Below are the code and all the weights of a small trained network. Each question names an input and a class and asks about switching units off, where a switched-off unit gives its printed mean instead of its output.

import numpy as np


def w(rows, s, z=0):
    codes = np.array(rows[::2]) - 128.0
    scale = np.full(codes.shape[1], s)
    scale[-1] = z or s
    return codes * scale


def norm(h):
    return h / np.sqrt((h * h).mean(-1, keepdims=True) + 1e-5)


def f(y):
    return np.maximum(y, 0)


def log_softmax(a):
    a = a - a.max(-1, keepdims=True)
    return a - np.log(np.exp(a).sum(-1, keepdims=True))


def net(x, mask):
    res = np.array(x, float).reshape(1, 8) / 4 @ E
    u = 0
    for l in range(2):
        y = f(norm(res) @ A[l][:, :-1].T + A[l][:, -1])
        res = res + np.where(mask[u : u + 14], y, B[l][:, -1]) @ B[l][:, :-1]
        u += 14
    return log_softmax(norm(res)[-1] @ U[:, :-1].T + U[:, -1])


A, B = {}, {}
E = w([
[129,124,124,132],'x0',
[39,16,133,95],'x1',
[125,132,131,122],'x2',
[149,170,1,42],'x3',
[114,146,141,104],'x4',
[215,77,227,43],'x5',
[124,134,133,121],'x6',
[98,161,153,83],'x7',
],0.0066)
A[0] = w([
[183,170,146,81,97],'0.n1',
[164,68,159,51,76],'0.n2',
[193,84,198,94,4],'0.n3',
[154,223,126,182,213],'0.n4',
[196,86,156,77,205],'0.n5',
[171,116,184,170,170],'0.n6',
[131,101,48,87,82],'0.n7',
[247,146,175,107,76],'0.n8',
[148,40,137,72,53],'0.n9',
[136,125,93,99,166],'0.n10',
[25,92,109,157,97],'0.n11',
[163,221,197,197,111],'0.n12',
[199,201,105,126,114],'0.n13',
[101,130,194,140,146],'0.n14',
],0.014,0.0027)
B[0] = w([
[147,125,143,129,200],'0.n1',
[106,150,38,172,238],'0.n2',
[116,43,96,62,233],'0.n3',
[79,114,4,168,253],'0.n4',
[197,124,99,146,255],'0.n5',
[102,88,158,107,225],'0.n6',
[112,139,151,14,218],'0.n7',
[182,147,227,109,246],'0.n8',
[89,187,45,188,221],'0.n9',
[149,155,130,81,186],'0.n10',
[129,113,243,116,243],'0.n11',
[171,5,119,64,252],'0.n12',
[84,210,146,182,226],'0.n13',
[124,50,148,172,204],'0.n14',
],0.017,0.0062)
A[1] = w([
[106,234,33,128,47],'1.n1',
[112,174,166,9,84],'1.n2',
[109,97,86,186,56],'1.n3',
[103,124,119,168,122],'1.n4',
[75,87,87,138,183],'1.n5',
[111,25,145,77,58],'1.n6',
[189,203,103,54,186],'1.n7',
[99,163,228,172,130],'1.n8',
[136,72,74,148,164],'1.n9',
[128,138,124,153,24],'1.n10',
[100,195,66,142,109],'1.n11',
[59,93,108,123,159],'1.n12',
[224,242,174,188,46],'1.n13',
[90,157,132,100,5],'1.n14',
],0.014,0.0021)
B[1] = w([
[246,139,136,97,243],'1.n1',
[53,124,76,142,207],'1.n2',
[59,105,148,89,182],'1.n3',
[136,144,110,109,152],'1.n4',
[86,105,139,142,209],'1.n5',
[148,250,70,125,254],'1.n6',
[104,90,181,187,217],'1.n7',
[196,62,128,170,176],'1.n8',
[81,192,186,119,225],'1.n9',
[128,133,112,123,129],'1.n10',
[182,147,165,82,205],'1.n11',
[115,116,110,145,199],'1.n12',
[67,47,138,200,159],'1.n13',
[122,146,122,111,151],'1.n14',
],0.023,0.0084)
U = w([
[10,144,64,102,238],'0',
[240,168,102,37,141],'1',
[148,48,182,232,1],'2',
],0.012,0.00088)

Each question gives the input, the list of numbers given to net, and the class t.
The units are the neurons (one row each of A and B). Each row of codes is followed by its name. A weight is (code - 128) times the scale printed after its matrix; where a second scale follows, it is the last column's (A, B and U).
mask holds one flag per neuron, layer by layer. A switched-off neuron (its flag False) gives its mean, the last column of its row in B, instead of its output. The means were averaged over made-up inputs and are rounded, as every weight is.
A unit's drop is (log p(t) with every unit on - log p(t) with that unit switched off) / (log p(t) with every unit on - log p(t) with every unit switched off).
The circuit of an input: a set's keep is (log p(t) with only the set's units on - log p(t) with every unit switched off) / (log p(t) with every unit on - log p(t) with every unit switched off). Starting from the 12 units with the biggest drops (on a tie, the unit counted first), units are removed one at a time, each time the one whose removal leaves the highest keep (on an exact tie, the one counted first), for as long as the keep stays at least 0.8.
units of the circuit, in order: the units of the circuit, biggest drop first
k most important neurons: the k neurons with the biggest drops, biggest first
k most important neurons of layer l: the k neurons of layer l with the biggest drops, biggest first
drop of u: that unit's drop, to one decimal
input [-2,-1,-6,-4,5,0,3,-3], class 0: most important neuron => (1.n1)
input [3,-5,5,7,6,1,0,-8], class 2: 2 most important neurons of layer 1 => (1.n13 1.n7)
input [2,-4,-5,-7,0,1,4,-7], class 1: 2 most important neurons of layer 0 => (0.n12 0.n8)
input [-8,8,6,5,-6,1,-4,8], class 1: 4 most important neurons of layer 0 => (0.n9 0.n2 0.n12 0.n8)
input [1,-6,0,-8,2,1,-4,-7], class 1: units of the circuit, in order => (0.n12 1.n6)
input [2,2,2,6,-6,0,-6,1], class 0: 3 most important neurons of layer 0 => (0.n7 0.n4 0.n2)
input [-2,8,2,2,-8,2,2,-7], class 1: 2 most important neurons of layer 0 => (0.n9 0.n12)
input [3,1,-5,0,4,4,4,-3], class 0: 2 most important neurons of layer 1 => (1.n3 1.n1)
input [3,3,-3,-1,-5,-8,-8,1], class 2: 4 most important neurons => (0.n11 1.n8 0.n12 0.n3)
input [-8,-7,-3,1,-2,2,2,5], class 2: 2 most important neurons => (0.n13 0.n8)
input [6,-5,-8,2,3,-8,-7,-7], class 1: 2 most important neurons => (1.n1 1.n11)
input [0,-7,7,-7,-2,-1,3,0], class 0: 2 most important neurons => (0.n4 1.n1)
input [4,0,-6,7,-8,7,5,4], class 2: 3 most important neurons of layer 1 => (1.n7 1.n13 1.n6)
input [-4,-2,-5,8,0,-7,4,7], class 1: units of the circuit, in order => (1.n1)
input [4,-5,-1,0,7,0,-4,5], class 0: 3 most important neurons of layer 0 => (0.n12 0.n4 0.n9)
input [7,8,3,-2,6,-5,2,-8], class 2: 2 most important neurons => (0.n11 1.n8)
input [-3,0,-7,2,4,7,-3,3], class 2: 3 most important neurons of layer 1 => (1.n7 1.n6 1.n13)
input [7,2,-2,-2,0,6,-2,7], class 0: 2 most important neurons => (0.n2 0.n9)
input [5,-4,-1,2,-6,1,-1,5], class 2: 2 most important neurons => (0.n8 1.n13)
input [6,-2,7,2,-3,-7,2,1], class 1: units of the circuit, in order => (1.n1)
input [-2,7,-2,-1,2,-7,-4,4], class 2: 2 most important neurons => (0.n11 1.n8)
input [2,8,0,0,4,5,6,1], class 0: 3 most important neurons of layer 0 => (0.n3 0.n14 0.n13)
input [-2,3,5,-3,8,7,5,1], class 0: 2 most important neurons of layer 0 => (0.n2 0.n9)
input [-5,-4,-2,-2,6,-4,2,-4], class 0: drop of 0.n12 => 0.2
